Below are the code and all the weights of a small trained network. Each question names an input and a target symbol and asks about switching units off, where a switched-off unit gives its printed mean instead of its output.

import numpy as np


def w(rows, s, z=0):
    codes = np.array(rows[::2]) - 128.0
    scale = np.full(codes.shape[1], s)
    scale[-1] = z or s
    return codes * scale


def norm(h):
    return h / np.sqrt((h * h).mean(-1, keepdims=True) + 1e-5)


def f(y):
    return np.maximum(y, 0)


def softmax(a):
    e = np.exp(a - a.max(-1, keepdims=True))
    return e / e.sum(-1, keepdims=True)


def log_softmax(a):
    a = a - a.max(-1, keepdims=True)
    return a - np.log(np.exp(a).sum(-1, keepdims=True))


def net(x, mask):
    ids = ['ΓΛΦΩαβδεζηξπστ'.index(c) for c in x.split()]
    T = len(ids)
    res = E[ids] + P[:T]
    u = 0
    for l in range(2):
        r = norm(res)
        for j in range(2):
            rows = slice(2 * j, 2 * j + 2)
            q, k, v = (r @ M[l][rows].T for M in (Q, K, V))
            z = softmax(np.where(np.tri(T) > 0, q @ k.T / 2**0.5, -1e9)) @ v
            o = O[l][rows]
            res = res + np.where(mask[u + j], z, o[:, -1]) @ o[:, :-1]
        u += 2
        y = f(norm(res) @ A[l][:, :-1].T + A[l][:, -1])
        res = res + np.where(mask[u : u + 8], y, B[l][:, -1]) @ B[l][:, :-1]
        u += 8
    return log_softmax(norm(res)[-1] @ U[:, :-1].T + U[:, -1])


Q, K, V, O, A, B = {}, {}, {}, {}, {}, {}
E = w([
[169,221,135,133,62,112,98,129,81],'Γ',
[251,97,92,181,179,91,22,40,116],'Λ',
[199,120,138,96,158,145,88,127,221],'Φ',
[200,39,98,223,80,137,161,214,149],'Ω',
[210,119,184,184,163,189,56,145,130],'α',
[144,157,148,139,150,198,87,124,181],'β',
[84,109,143,73,122,132,173,214,158],'δ',
[100,151,95,85,188,92,55,120,123],'ε',
[142,154,98,143,193,204,198,163,68],'ζ',
[237,106,182,140,163,122,188,52,79],'η',
[31,103,125,125,99,62,201,35,15],'ξ',
[121,78,250,185,76,110,126,85,153],'π',
[61,114,130,214,133,99,149,165,16],'σ',
[126,136,100,222,168,130,199,97,170],'τ',
],0.018)
P = w([
[180,16,22,91,21,180,99,121,198],'0',
[167,26,40,108,56,174,100,132,204],'1',
[147,26,48,109,72,192,98,95,177],'2',
[125,57,70,112,100,187,99,88,176],'3',
[120,74,88,118,134,181,94,86,167],'4',
[110,108,125,115,154,171,92,81,174],'5',
[107,137,148,122,181,161,93,74,167],'6',
[85,176,178,118,205,153,84,75,163],'7',
[92,192,188,115,230,150,88,70,160],'8',
[84,230,211,112,254,144,80,70,150],'9',
],0.0071)
Q[0] = w([
[201,255,107,100,177,219,25,46,78],'L0H0',
[128,134,43,151,183,57,121,54,113],'L0H0',
[144,121,98,126,37,119,190,180,115],'L0H1',
[120,96,118,159,70,39,199,235,140],'L0H1',
],0.0078)
K[0] = w([
[74,96,180,117,255,143,149,110,149],'L0H0',
[152,104,119,164,142,157,145,75,110],'L0H0',
[144,84,114,111,136,146,134,119,126],'L0H1',
[96,112,173,154,192,122,131,138,128],'L0H1',
],0.013)
V[0] = w([
[136,31,153,103,161,116,147,174,105],'L0H0',
[115,109,129,59,59,191,169,120,111],'L0H0',
[166,68,137,160,194,162,137,136,70],'L0H1',
[49,3,132,115,181,165,103,94,179],'L0H1',
],0.0055)
O[0] = w([
[173,102,199,71,114,22,153,191,128,71],'L0H0',
[82,162,143,153,80,161,182,162,160,103],'L0H0',
[199,221,135,168,97,68,91,119,139,155],'L0H1',
[222,254,118,160,87,47,106,73,150,247],'L0H1',
],0.0064,0.0011)
A[0] = w([
[198,164,158,127,135,159,154,113,75,1],'L0N0',
[74,195,105,65,104,154,65,114,129,94],'L0N1',
[45,118,144,13,96,157,126,134,83,65],'L0N2',
[143,124,105,78,75,174,79,153,70,57],'L0N3',
[116,157,153,128,92,180,92,181,2,10],'L0N4',
[169,148,110,191,108,34,81,111,67,76],'L0N5',
[109,79,115,26,133,110,50,80,99,148],'L0N6',
[174,112,158,178,181,244,71,201,115,4],'L0N7',
],0.0088,0.0034)
B[0] = w([
[133,88,144,53,133,162,108,171,123,171],'L0N0',
[98,116,104,54,98,192,100,109,116,223],'L0N1',
[183,154,199,98,62,154,162,147,127,190],'L0N2',
[140,66,133,155,155,200,150,112,137,161],'L0N3',
[92,175,181,76,83,253,192,170,237,187],'L0N4',
[173,109,127,191,153,121,119,136,95,253],'L0N5',
[152,159,102,184,116,187,88,151,102,251],'L0N6',
[166,215,115,89,48,127,132,91,117,251],'L0N7',
],0.011,0.0048)
Q[1] = w([
[107,4,135,123,116,54,138,181,88],'L1H0',
[95,95,110,185,146,244,188,124,118],'L1H0',
[178,183,117,96,162,74,75,158,156],'L1H1',
[73,63,83,142,157,8,221,187,151],'L1H1',
],0.013)
K[1] = w([
[159,80,72,159,44,110,145,158,129],'L1H0',
[72,156,173,158,248,116,153,116,105],'L1H0',
[181,129,86,78,110,118,73,141,127],'L1H1',
[160,58,68,139,54,137,130,163,134],'L1H1',
],0.017)
V[1] = w([
[132,19,124,28,124,121,66,97,76],'L1H0',
[75,155,112,180,89,144,46,254,93],'L1H0',
[106,78,178,148,166,148,53,132,227],'L1H1',
[194,157,64,72,213,166,190,195,151],'L1H1',
],0.0088)
O[1] = w([
[128,116,121,72,91,82,55,153,103,4],'L1H0',
[104,252,144,169,174,110,94,151,138,143],'L1H0',
[118,100,133,161,124,126,63,167,231,109],'L1H1',
[164,132,77,45,204,139,141,157,133,122],'L1H1',
],0.013,0.0044)
A[1] = w([
[15,41,43,183,181,138,235,107,203,1],'L1N0',
[190,106,209,120,190,68,180,89,137,111],'L1N1',
[67,143,153,127,103,177,170,201,118,212],'L1N2',
[177,99,86,190,150,64,134,121,101,176],'L1N3',
[115,123,51,183,82,181,88,1,138,89],'L1N4',
[156,75,156,30,57,84,147,125,149,178],'L1N5',
[51,216,76,116,114,98,57,203,117,81],'L1N6',
[86,165,188,44,71,184,178,169,164,147],'L1N7',
],0.01,0.004)
B[1] = w([
[149,39,93,135,161,221,201,48,137,181],'L1N0',
[64,44,160,76,74,151,56,161,119,171],'L1N1',
[211,113,174,173,188,77,120,131,129,203],'L1N2',
[101,132,72,81,68,76,167,138,129,189],'L1N3',
[60,124,126,101,151,76,135,76,118,255],'L1N4',
[100,166,239,136,205,132,115,144,137,181],'L1N5',
[72,59,65,169,127,195,102,189,81,181],'L1N6',
[72,134,67,143,112,12,142,109,116,225],'L1N7',
],0.011,0.0079)
U = w([
[91,150,166,90,61,211,165,164,158,116],'Γ',
[207,69,91,172,170,71,68,58,99,5],'Λ',
[182,110,135,112,160,149,84,121,225,139],'Φ',
[175,108,87,138,52,122,150,175,145,233],'Ω',
[224,170,155,126,88,175,84,73,109,76],'α',
[72,152,81,75,105,119,114,51,182,48],'β',
[113,108,146,125,188,46,138,153,135,169],'δ',
[76,119,79,144,135,183,82,175,95,244],'ε',
[162,155,85,69,175,143,182,139,73,117],'ζ',
[152,49,181,61,124,139,112,146,88,190],'η',
[97,112,150,143,76,129,160,102,1,58],'ξ',
[104,76,189,192,69,128,78,103,161,94],'π',
[149,163,171,209,186,165,143,125,127,151],'σ',
[135,46,92,145,141,200,169,72,156,123],'τ',
],0.0095,0.003)

Each question gives the input, a string of symbols that net reads in full, and the target symbol t.
The units are the heads (2 rows each of Q, K, V and O) and the neurons (one row each of A and B). Each row of codes is followed by its name. A weight is (code - 128) times the scale printed after its matrix; where a second scale follows, it is the last column's (O, A, B and U).
mask holds one flag per unit, layer by layer, with each layer's heads first. A switched-off unit (its flag False) gives its mean, the last column of its rows in O or B, instead of its output. The means were averaged over made-up inputs and are rounded, as every weight is.
A unit's drop is (log p(t) with every unit on - log p(t) with that unit switched off) / (log p(t) with every unit on - log p(t) with every unit switched off).
The circuit of an input: a set's keep is (log p(t) with only the set's units on - log p(t) with every unit switched off) / (log p(t) with every unit on - log p(t) with every unit switched off). Starting from the 12 units with the biggest drops (on a tie, the unit counted first), units are removed one at a time, each time the one whose removal leaves the highest keep (on an exact tie, the one counted first), for as long as the keep stays at least 0.8.
circuit, biggest first: the units of the circuit, biggest drop first
k most important neurons: the k neurons with the biggest drops, biggest first
heads that matter: for each layer, one digit per head in row order, 1 if its drop is at least 0.15 and else 0, layers parted by /
input δ ξ Γ, target ξ: circuit, biggest first -> [L1H1]
input η Γ ε β ε Φ δ Λ τ α, target τ: circuit, biggest first -> [L0H1; L1H0]
input π τ β ζ Γ π π ζ, target π: heads that matter -> 01 / 01
input η ε ε Γ σ σ Ω β ε τ, target τ: heads that matter -> 00 / 00
input ε ζ ζ τ ξ α π τ Φ Ω, target Ω: heads that matter -> 01 / 00
input ε Γ Ω, target ε: circuit, biggest first -> [L0H0; L1H0; L1N6]
input ε Φ Γ, target ε: circuit, biggest first -> [L1H0; L1N6]
input β Γ β ζ Φ, target ζ: circuit, biggest first -> [L0H1; L1H1; L0N7]
input ε σ ξ Γ ε ζ ε, target ζ: circuit, biggest first -> [L1H1; L0H1; L0N2; L0N6]
input ε Γ ε ζ ζ ε ξ Ω, target ξ: heads that matter -> 10 / 01
input β Ω ε Ω ε ε, target ε: circuit, biggest first -> [L1N6; L1H0]
input Λ Λ Φ σ Γ Ω, target σ: heads that matter -> 10 / 10
input Φ ε π τ β Γ ξ Φ, target ξ: heads that matter -> 01 / 01
input τ η ε Γ ζ ε σ Ω Λ, target σ: circuit, biggest first -> [L0N6; L0H1; L1H0; L0N1]
input Φ σ ξ α Λ ε η ε δ, target δ: circuit, biggest first -> [L1N7; L1N2]
input Φ Ω β β Γ Φ, target β: circuit, biggest first -> [L0N7; L1N7; L0H1]
input ε Ω ε β Γ η α β, target η: 2 most important neurons -> [L0N7; L0N2]
input σ Φ π δ Γ ζ τ β, target τ: circuit, biggest first -> [L0H1; L1H0; L0N6]
input Λ ε Γ, target ε: most important neuron -> [L0N1]
input σ Φ Γ α π ξ, target π: 2 most important neurons -> [L0N6; L0N1]
input β Λ Γ, target β: heads that matter -> 10 / 10
input Γ ε η ε τ ζ β ε Ω, target ε: 2 most important neurons -> [L0N7; L1N6]
